Read these off the table that follows.
1) The bottom entry of the column that holds the smallest entry?
2) The second entry on the main diagonal?
3) The 5th entry from the end, reading row by row?
4) The first entry, reading row by row?
5) The entry directly above the smallest entry?
6) The entry in the bottom-left corner?
7) The entry just right of the largest entry?
8) The largest entry in the first column?
[[128, 121, 131, 118, 132, 124, 125, 131, 133, 126, 128],
 [116, 118, 117, 127, 137, 112, 113, 132, 146, 120, 123],
 [117, 118, 119, 123, 137, 113, 113, 132, 145, 121, 124],
 [130, 117, 147, 100, 130, 133, 137, 137, 126, 145, 129],
 [115, 150, 105, 105, 99, 114, 126, 137, 125, 125, 133]]
1) 99
2) 118
3) 126
4) 128
5) 130
6) 115
7) 105
8) 130

Questions about the row below.
1) Read off the 3rd entry from the right.
2) Read off the 2nd entry from the right.
3) Read off the last entry.
[152 136 152 152 154 150 152 106 106]
1) 152
2) 106
3) 106

Questions about the array below. Rows and columns are numbered from 1.
1) What is the entry directly below 125?
2) What is the entry in row 2 and column 1?
3) What is the entry in row 1 and column 2?
4) What is the entry directly above 144?
5) What is the smallest entry?
6) What is the bottom-left entry?
7) What is the entry just right of the smallest entry?
8) What is the entry in row 3 and column 1?
[[130 129 116 138 140 138 115 148]
 [129 127 123 125 135 142 110 150]
 [135 129 123 132 129 127 114 131]
 [119 124 113 122 132 135 135 136]
 [139 138 112 130 123 120 117 149]
 [130 133 119 130 130 132 122 138]
 [130 135 107 122 127 129 124 144]
 [136 136 127 132 132 141 127 134]
 [133 131 132 131 126 130 118 137]
 [123 130 124 131 128 129 113 142]
 [135 121 124 131 133 136 122 129]
 [134 126 122 134 137 131 130 131]]
1) 132
2) 129
3) 129
4) 138
5) 107
6) 134
7) 122
8) 135

m =
[[122 152 152 153 153 104 104 107 152]
 [152 105 104 109 104 103 149 151 104]
 [152 106 104 106 104 105 149 149 109]]
Rows and columns are numbered from 1.
The entry in row 1 and column 3 is 152
The entry in the top-right corner is 152
The entry in row 1 and column 1: 122
Find the entry in row 1 and column 2.
Answer: 152
The entry just left of the smallest entry is 104
Find the entry in the bottom-left corner.
Answer: 152
The entry in row 2 and column 1 is 152
Find the entry just left of 151.
Answer: 149
Find the entry in row 2 and column 2.
Answer: 105
The top entry of the column that holds the smallest entry: 104

W =
[[122 133 142 123 121 122]
 [144 141 139 137 134 143]
 [105 152 142 106 106 107]
 [134 128 141 119 115 117]
 [113 144 147 101 104 104]
 [125 129 131 108 110 109]
 [142 118 133 112 105 118]]
Rows and columns are numbered from 1.
The entry just right of 113 -> 144
The top-right entry -> 122
What is the entry in row 1 and column 3?
A: 142
What is the entry at row 3, column 1?
A: 105
What is the entry in row 2 and column 1?
A: 144
What is the top-left entry?
A: 122
The maximum -> 152
What is the entry at row 2, column 3?
A: 139
What is the entry in the bottom-left corner?
A: 142
What is the bottom-right entry?
A: 118
What is the top entry of the column that holds the largest entry?
A: 133
The entry just left of 112: 133
The entry directly above 109: 104

a =
[[124 110 107 141 126 132 138 133 148 134 131]
 [128 126 124 128 128 136 113 130 114 128 133]
 [132 154 153 117 130 119 126 122 116 120 122]
 [130 132 135 127 132 120 143 125 138 128 124]
 [131 153 149 119 133 118 127 123 117 123 122]]
Rows and columns are numbered from 1.
Give the entry in row 1 and column 1.
A: 124
The entry directly below the smallest entry: 124
Give the entry directly below 116.
A: 138
The entry just left of 107 is 110
Give the entry in row 1 and column 3.
A: 107
The entry just right of the centre entry -> 126
Give the entry in the bottom-left corner.
A: 131
Give the top-right entry.
A: 131
The entry in row 2 and column 2 is 126
Give the entry just right of 148.
A: 134
The entry directly above 125 -> 122
Give the entry at row 3, column 2.
A: 154
The bottom entry of the column that holds the smallest entry -> 149
The entry directly below 141: 128
The entry just right of 149 is 119
The bottom-right entry -> 122
The entry at row 2, column 1 -> 128
Give the entry directly above the centre entry.
A: 136
The entry just left of 118 is 133

Read these off the table that follows. Rows and columns are numbered from 1.
1) Give the entry directly below 131.
2) Give the entry at row 1, column 1.
3) Give the entry in the bottom-right corner.
4) Give the entry directly above the largest entry.
5) Give the entry in the top-right corner.
6) Give the entry directly below the smallest entry.
7) Give the entry in row 1 and column 2.
8) Give the entry at row 2, column 1.
[[140 143 124 140 110 131]
 [134 128 138 125 107 144]
 [124 143 152 124 121 133]
 [144 138 124 142 115 133]]
1) 144
2) 140
3) 133
4) 138
5) 131
6) 121
7) 143
8) 134
